Below are the code and all the weights of a small trained network. Each question names an input and a target symbol and asks about switching units off, where a switched-off unit gives its printed mean instead of its output.

import numpy as np


def w(rows, s, z=0):
    codes = np.array(rows[::2]) - 128.0
    scale = np.full(codes.shape[1], s)
    scale[-1] = z or s
    return codes * scale


def norm(h):
    return h / np.sqrt((h * h).mean(-1, keepdims=True) + 1e-5)


def f(y):
    return y / 2 * (1 + np.tanh(0.7978845608 * (y + 0.044715 * y**3)))


def softmax(a):
    e = np.exp(a - a.max(-1, keepdims=True))
    return e / e.sum(-1, keepdims=True)


def log_softmax(a):
    a = a - a.max(-1, keepdims=True)
    return a - np.log(np.exp(a).sum(-1, keepdims=True))


def net(x, mask):
    ids = ['βγζημξπστ'.index(c) for c in x.split()]
    T = len(ids)
    res = E[ids] + P[:T]
    q, k, v = (norm(res) @ M[0].T for M in (Q, K, V))
    z = softmax(np.where(np.tri(T) > 0, q @ k.T / 2**0.5, -1e9)) @ v
    res = res + np.where(mask[0], z, O[0][:, -1]) @ O[0][:, :-1]
    y = f(norm(res) @ A[0][:, :-1].T + A[0][:, -1])
    res = res + np.where(mask[1:17], y, B[0][:, -1]) @ B[0][:, :-1]
    return log_softmax(norm(res)[-1] @ U[:, :-1].T + U[:, -1])


Q, K, V, O, A, B = {}, {}, {}, {}, {}, {}
E = w([
[97,41,204,69],'β',
[193,186,12,145],'γ',
[88,179,210,105],'ζ',
[207,176,16,153],'η',
[235,143,112,1],'μ',
[65,114,154,185],'ξ',
[200,157,24,150],'π',
[187,11,100,153],'σ',
[194,184,65,153],'τ',
],0.016)
P = w([
[84,136,90,139],'0',
[93,131,87,107],'1',
[176,144,158,187],'2',
[168,136,88,61],'3',
[79,127,113,120],'4',
[246,132,234,173],'5',
[224,122,125,14],'6',
[70,123,117,115],'7',
],0.012)
Q[0] = w([
[34,137,68,151],'H0',
[195,138,81,3],'H0',
],0.019)
K[0] = w([
[58,106,102,45],'H0',
[253,112,226,118],'H0',
],0.018)
V[0] = w([
[167,4,78,153],'H0',
[109,205,113,153],'H0',
],0.02)
O[0] = w([
[189,3,54,174,254],'H0',
[134,200,166,203,130],'H0',
],0.012,0.0055)
A[0] = w([
[141,66,105,157,1],'N0',
[159,105,184,153,120],'N1',
[123,88,134,52,161],'N2',
[108,126,122,115,89],'N3',
[138,106,164,173,52],'N4',
[43,75,138,130,82],'N5',
[198,117,220,178,239],'N6',
[100,143,83,93,79],'N7',
[77,109,87,112,79],'N8',
[132,93,200,109,116],'N9',
[134,218,169,107,60],'N10',
[184,156,171,122,155],'N11',
[86,90,171,172,27],'N12',
[199,117,218,171,126],'N13',
[92,158,125,56,75],'N14',
[1,103,98,212,123],'N15',
],0.02,0.003)
B[0] = w([
[97,72,145,174,224],'N0',
[192,90,130,119,161],'N1',
[133,191,91,74,204],'N2',
[125,111,133,111,118],'N3',
[148,77,148,93,146],'N4',
[102,122,67,120,148],'N5',
[253,114,94,66,251],'N6',
[130,166,160,91,142],'N7',
[121,112,169,56,145],'N8',
[188,109,70,94,149],'N9',
[97,66,197,106,255],'N10',
[190,151,106,121,216],'N11',
[81,114,63,138,140],'N12',
[231,101,106,104,219],'N13',
[71,128,178,132,169],'N14',
[13,171,155,156,171],'N15',
],0.034,0.0072)
U = w([
[62,102,5,27,2],'β',
[134,171,120,170,123],'γ',
[84,96,236,99,150],'ζ',
[173,185,77,200,178],'η',
[111,199,117,37,95],'μ',
[127,149,122,135,162],'ξ',
[155,122,104,191,123],'π',
[112,2,95,144,161],'σ',
[252,130,197,142,140],'τ',
],0.0099,0.0041)

Each question gives the input, a string of symbols that net reads in full, and the target symbol t.
The units are the heads (2 rows each of Q, K, V and O) and the neurons (one row each of A and B). Each row of codes is followed by its name. A weight is (code - 128) times the scale printed after its matrix; where a second scale follows, it is the last column's (O, A, B and U).
mask holds one flag per unit, heads first, then neurons. A switched-off unit (its flag False) gives its mean, the last column of its rows in O or B, instead of its output. The means were averaged over made-up inputs and are rounded, as every weight is.
A unit's drop is (log p(t) with every unit on - log p(t) with that unit switched off) / (log p(t) with every unit on - log p(t) with every unit switched off).
The circuit of an input: a set's keep is (log p(t) with only the set's units on - log p(t) with every unit switched off) / (log p(t) with every unit on - log p(t) with every unit switched off). Starting from the 12 units with the biggest drops (on a tie, the unit counted first), units are removed one at a time, each time the one whose removal leaves the highest keep (on an exact tie, the one counted first), for as long as the keep stays at least 0.8.
circuit, biggest first: the units of the circuit, biggest drop first
unit that matters most: the unit with the biggest drop
top k neurons: the k neurons with the biggest drops, biggest first
drop when u is switched off: that unit's drop, to one decimal
input η γ ζ ξ η σ τ, target σ: circuit, biggest first -> (H0, N6)
input η β γ τ ζ σ τ π, target σ: unit that matters most -> N0
input ζ η η π η, target ζ: circuit, biggest first -> (H0, N10, N6)
input μ μ γ η τ, target μ: circuit, biggest first -> (H0, N10, N6, N7)
input η π τ μ σ β γ η, target β: circuit, biggest first -> (H0, N6, N2)
input η σ ζ τ τ ζ ξ, target ζ: circuit, biggest first -> (H0, N10)
input ζ ζ π τ μ β ξ, target β: circuit, biggest first -> (H0, N2, N6)
input σ σ τ τ τ ζ μ γ, target μ: top 2 neurons -> (N10, N0)
input μ β μ η, target μ: circuit, biggest first -> (H0, N7, N6, N13)
input γ τ ζ τ τ σ ζ, target σ: top 4 neurons -> (N0, N6, N11, N13)
input μ γ ξ η β η η, target η: top 3 neurons -> (N10, N6, N13)
input ζ τ γ ξ η τ μ γ, target μ: top 2 neurons -> (N10, N7)
input ζ τ β π, target β: top 2 neurons -> (N2, N6)
input ζ γ σ β γ, target β: top 4 neurons -> (N2, N10, N6, N13)
input π β η β τ, target β: top 2 neurons -> (N2, N10)
input ξ τ μ τ τ β ζ μ, target μ: unit that matters most -> N2
input ζ ξ μ π τ, target μ: top 4 neurons -> (N10, N0, N6, N13)
input μ γ β μ, target β: drop when N6 is switched off -> 0.2
input σ σ τ η π σ η, target σ: drop when H0 is switched off -> 1.8
input σ τ β τ σ β τ, target β: drop when H0 is switched off -> 1.2
